Here is a tiny trained network, its code and every weight. The questions are about switching its units off for an input and a target symbol, where a switched-off unit gives its printed mean instead of its output.

import numpy as np


def w(rows, s, z=0):
    codes = np.array(rows[::2]) - 128.0
    scale = np.full(codes.shape[1], s)
    scale[-1] = z or s
    return codes * scale


def f(y):
    return y / 2 * (1 + np.tanh(0.7978845608 * (y + 0.044715 * y**3)))


def softmax(a):
    e = np.exp(a - a.max(-1, keepdims=True))
    return e / e.sum(-1, keepdims=True)


def log_softmax(a):
    a = a - a.max(-1, keepdims=True)
    return a - np.log(np.exp(a).sum(-1, keepdims=True))


def net(x, mask):
    ids = ['ΓΞβζηλ'.index(c) for c in x.split()]
    T = len(ids)
    res = E[ids] + P[:T]
    r = res
    for j in range(2):
        rows = slice(3 * j, 3 * j + 3)
        q, k, v = (r @ M[0][rows].T for M in (Q, K, V))
        z = softmax(np.where(np.tri(T) > 0, q @ k.T / 3**0.5, -1e9)) @ v
        o = O[0][rows]
        res = res + np.where(mask[j], z, o[:, -1]) @ o[:, :-1]
    y = f(res @ A[0][:, :-1].T + A[0][:, -1])
    res = res + np.where(mask[2:26], y, B[0][:, -1]) @ B[0][:, :-1]
    return log_softmax(res[-1] @ U[:, :-1].T + U[:, -1])


Q, K, V, O, A, B = {}, {}, {}, {}, {}, {}
E = w([
[74,158,183,98,95,99,78],'Γ',
[74,158,185,96,95,97,75],'Ξ',
[104,7,68,89,178,100,129],'β',
[130,146,169,150,110,9,33],'ζ',
[76,158,141,109,81,115,236],'η',
[216,196,145,179,147,108,191],'λ',
],0.014)
P = w([
[185,144,128,57,74,247,95],'0',
[162,136,43,109,56,93,142],'1',
[133,161,71,127,121,92,124],'2',
[125,144,107,140,128,81,132],'3',
[117,126,138,150,134,79,135],'4',
[102,111,162,164,137,70,137],'5',
[86,97,181,169,150,68,131],'6',
[74,91,191,163,156,60,133],'7',
[70,88,211,163,160,52,135],'8',
],0.011)
Q[0] = w([
[110,104,159,123,129,105,129],'head 0',
[128,135,120,126,139,105,145],'head 0',
[123,128,150,121,153,120,146],'head 0',
[182,122,115,160,155,128,132],'head 1',
[117,136,132,147,123,2,140],'head 1',
[100,125,157,120,149,178,186],'head 1',
],0.019)
K[0] = w([
[104,117,165,147,180,86,159],'head 0',
[143,128,96,142,147,120,152],'head 0',
[111,104,128,161,171,124,134],'head 0',
[243,136,129,154,158,126,147],'head 1',
[165,20,57,99,192,144,80],'head 1',
[39,159,104,96,126,153,250],'head 1',
],0.011)
V[0] = w([
[100,175,197,76,2,135,37],'head 0',
[49,51,49,95,195,111,55],'head 0',
[17,110,97,34,40,155,216],'head 0',
[110,81,158,147,156,83,72],'head 1',
[91,110,190,146,130,87,126],'head 1',
[170,217,160,165,81,109,95],'head 1',
],0.0097)
O[0] = w([
[147,115,55,89,8,129,112,173],'head 0',
[177,66,232,178,83,105,75,124],'head 0',
[85,100,135,199,68,150,212,138],'head 0',
[149,148,58,111,110,179,162,183],'head 1',
[125,111,101,69,93,133,150,113],'head 1',
[141,120,173,76,132,111,185,1],'head 1',
],0.011,0.0075)
A[0] = w([
[91,126,121,116,113,186,125,134],'neuron 0',
[119,103,126,164,127,153,116,124],'neuron 1',
[123,157,121,147,151,124,107,142],'neuron 2',
[112,92,131,139,75,115,122,141],'neuron 3',
[82,130,110,112,178,135,106,120],'neuron 4',
[118,91,254,131,161,129,131,85],'neuron 5',
[136,119,150,130,176,151,128,85],'neuron 6',
[90,119,173,154,152,118,146,47],'neuron 7',
[107,106,201,156,152,94,104,133],'neuron 8',
[107,110,62,114,135,130,129,171],'neuron 9',
[175,150,120,87,102,138,126,39],'neuron 10',
[139,122,158,100,148,131,134,96],'neuron 11',
[145,141,125,119,136,110,127,96],'neuron 12',
[114,163,104,135,147,122,166,137],'neuron 13',
[154,152,72,113,150,179,151,96],'neuron 14',
[183,134,105,143,171,155,148,89],'neuron 15',
[148,132,146,166,143,105,131,155],'neuron 16',
[157,129,192,109,160,84,108,84],'neuron 17',
[156,94,81,102,130,177,158,100],'neuron 18',
[126,154,149,115,177,96,121,155],'neuron 19',
[122,158,114,101,146,138,136,68],'neuron 20',
[132,93,151,146,106,170,108,2],'neuron 21',
[132,167,192,166,162,144,112,144],'neuron 22',
[124,137,121,157,140,133,155,74],'neuron 23',
],0.017,0.0069)
B[0] = w([
[152,129,117,168,181,111,112,161],'neuron 0',
[78,162,181,82,100,112,171,191],'neuron 1',
[157,128,71,121,141,155,125,194],'neuron 2',
[158,102,176,121,196,103,125,248],'neuron 3',
[149,171,86,115,37,187,153,173],'neuron 4',
[161,142,1,199,196,167,75,170],'neuron 5',
[108,76,166,89,67,100,91,144],'neuron 6',
[119,45,110,57,112,120,54,149],'neuron 7',
[166,198,191,128,142,104,226,213],'neuron 8',
[130,144,179,172,185,122,156,216],'neuron 9',
[44,151,155,222,169,145,171,188],'neuron 10',
[154,131,102,152,61,133,116,124],'neuron 11',
[81,97,145,168,106,128,121,139],'neuron 12',
[161,92,146,112,100,113,75,196],'neuron 13',
[151,111,117,110,42,136,128,175],'neuron 14',
[23,59,135,163,172,117,111,168],'neuron 15',
[139,171,111,98,106,154,171,196],'neuron 16',
[81,61,100,87,83,129,81,154],'neuron 17',
[211,151,114,64,48,144,95,170],'neuron 18',
[80,114,156,186,185,117,155,187],'neuron 19',
[194,139,196,157,94,110,112,149],'neuron 20',
[17,71,115,60,73,122,96,150],'neuron 21',
[96,115,121,38,57,151,130,201],'neuron 22',
[163,110,121,132,178,133,102,150],'neuron 23',
],0.0074,0.012)
U = w([
[172,180,163,67,46,155,190,123],'Γ',
[104,172,204,181,241,86,186,178],'Ξ',
[56,60,139,57,91,99,83,123],'β',
[130,147,2,154,138,171,106,170],'ζ',
[229,108,147,100,155,118,42,134],'η',
[131,120,124,130,111,122,114,3],'λ',
],0.0066,0.0049)

Each question gives the input, a string of symbols that net reads in full, and the target symbol t.
The units are the heads (3 rows each of Q, K, V and O) and the neurons (one row each of A and B). Each row of codes is followed by its name. A weight is (code - 128) times the scale printed after its matrix; where a second scale follows, it is the last column's (O, A, B and U).
mask holds one flag per unit, heads first, then neurons. A switched-off unit (its flag False) gives its mean, the last column of its rows in O or B, instead of its output. The means were averaged over made-up inputs and are rounded, as every weight is.
A unit's drop is (log p(t) with every unit on - log p(t) with that unit switched off) / (log p(t) with every unit on - log p(t) with every unit switched off).
The circuit of an input: a set's keep is (log p(t) with only the set's units on - log p(t) with every unit switched off) / (log p(t) with every unit on - log p(t) with every unit switched off). Starting from the 12 units with the biggest drops (on a tie, the unit counted first), units are removed one at a time, each time the one whose removal leaves the highest keep (on an exact tie, the one counted first), for as long as the keep stays at least 0.8.
units of the circuit, in order: the units of the circuit, biggest drop first
most important unit: the unit with the biggest drop
k most important neurons: the k neurons with the biggest drops, biggest first
heads that matter: for each layer, one digit per head in row order, 1 if its drop is at least 0.15 and else 0, layers parted by /
input β η Ξ, target Ξ: units of the circuit, in order : head 0; neuron 3; neuron 22; neuron 18
input ζ Ξ ζ, target Ξ: most important unit : neuron 10
input λ Ξ η ζ η η, target β: units of the circuit, in order : head 1; neuron 8; neuron 7
input β β β β λ ζ ζ λ Ξ, target Γ: units of the circuit, in order : neuron 8; neuron 4; neuron 3; head 0
input λ Ξ λ ζ β λ β Γ, target Γ: units of the circuit, in order : head 0; neuron 8; neuron 22; neuron 9
input ζ Γ λ λ Ξ ζ ζ ζ, target β: units of the circuit, in order : neuron 17; head 0; head 1
input β λ η Ξ ζ λ Ξ, target ζ: units of the circuit, in order : head 0; neuron 4; neuron 2; head 1
input λ λ λ λ Ξ, target Γ: units of the circuit, in order : neuron 4; head 0; head 1
input ζ Γ β, target η: units of the circuit, in order : head 0; neuron 10; neuron 3
input β β ζ Ξ Ξ λ λ λ, target β: 2 most important neurons : neuron 22; neuron 15
input λ η ζ β λ η, target ζ: 2 most important neurons : neuron 8; neuron 3
input ζ Ξ β λ Γ Γ λ, target ζ: heads that matter : 01
input λ β λ Ξ, target ζ: heads that matter : 11
input λ Γ λ λ λ, target β: 2 most important neurons : neuron 17; neuron 15
input λ β ζ, target ζ: heads that matter : 01
input λ η η η Ξ Ξ λ β, target ζ: heads that matter : 01
input λ Ξ λ λ ζ, target Γ: heads that matter : 11
input λ η λ ζ ζ λ ζ Γ, target Γ: most important unit : head 1
input β η Γ, target Ξ: 2 most important neurons : neuron 3; neuron 22
input λ λ β ζ Γ Ξ, target η: 2 most important neurons : neuron 10; neuron 19
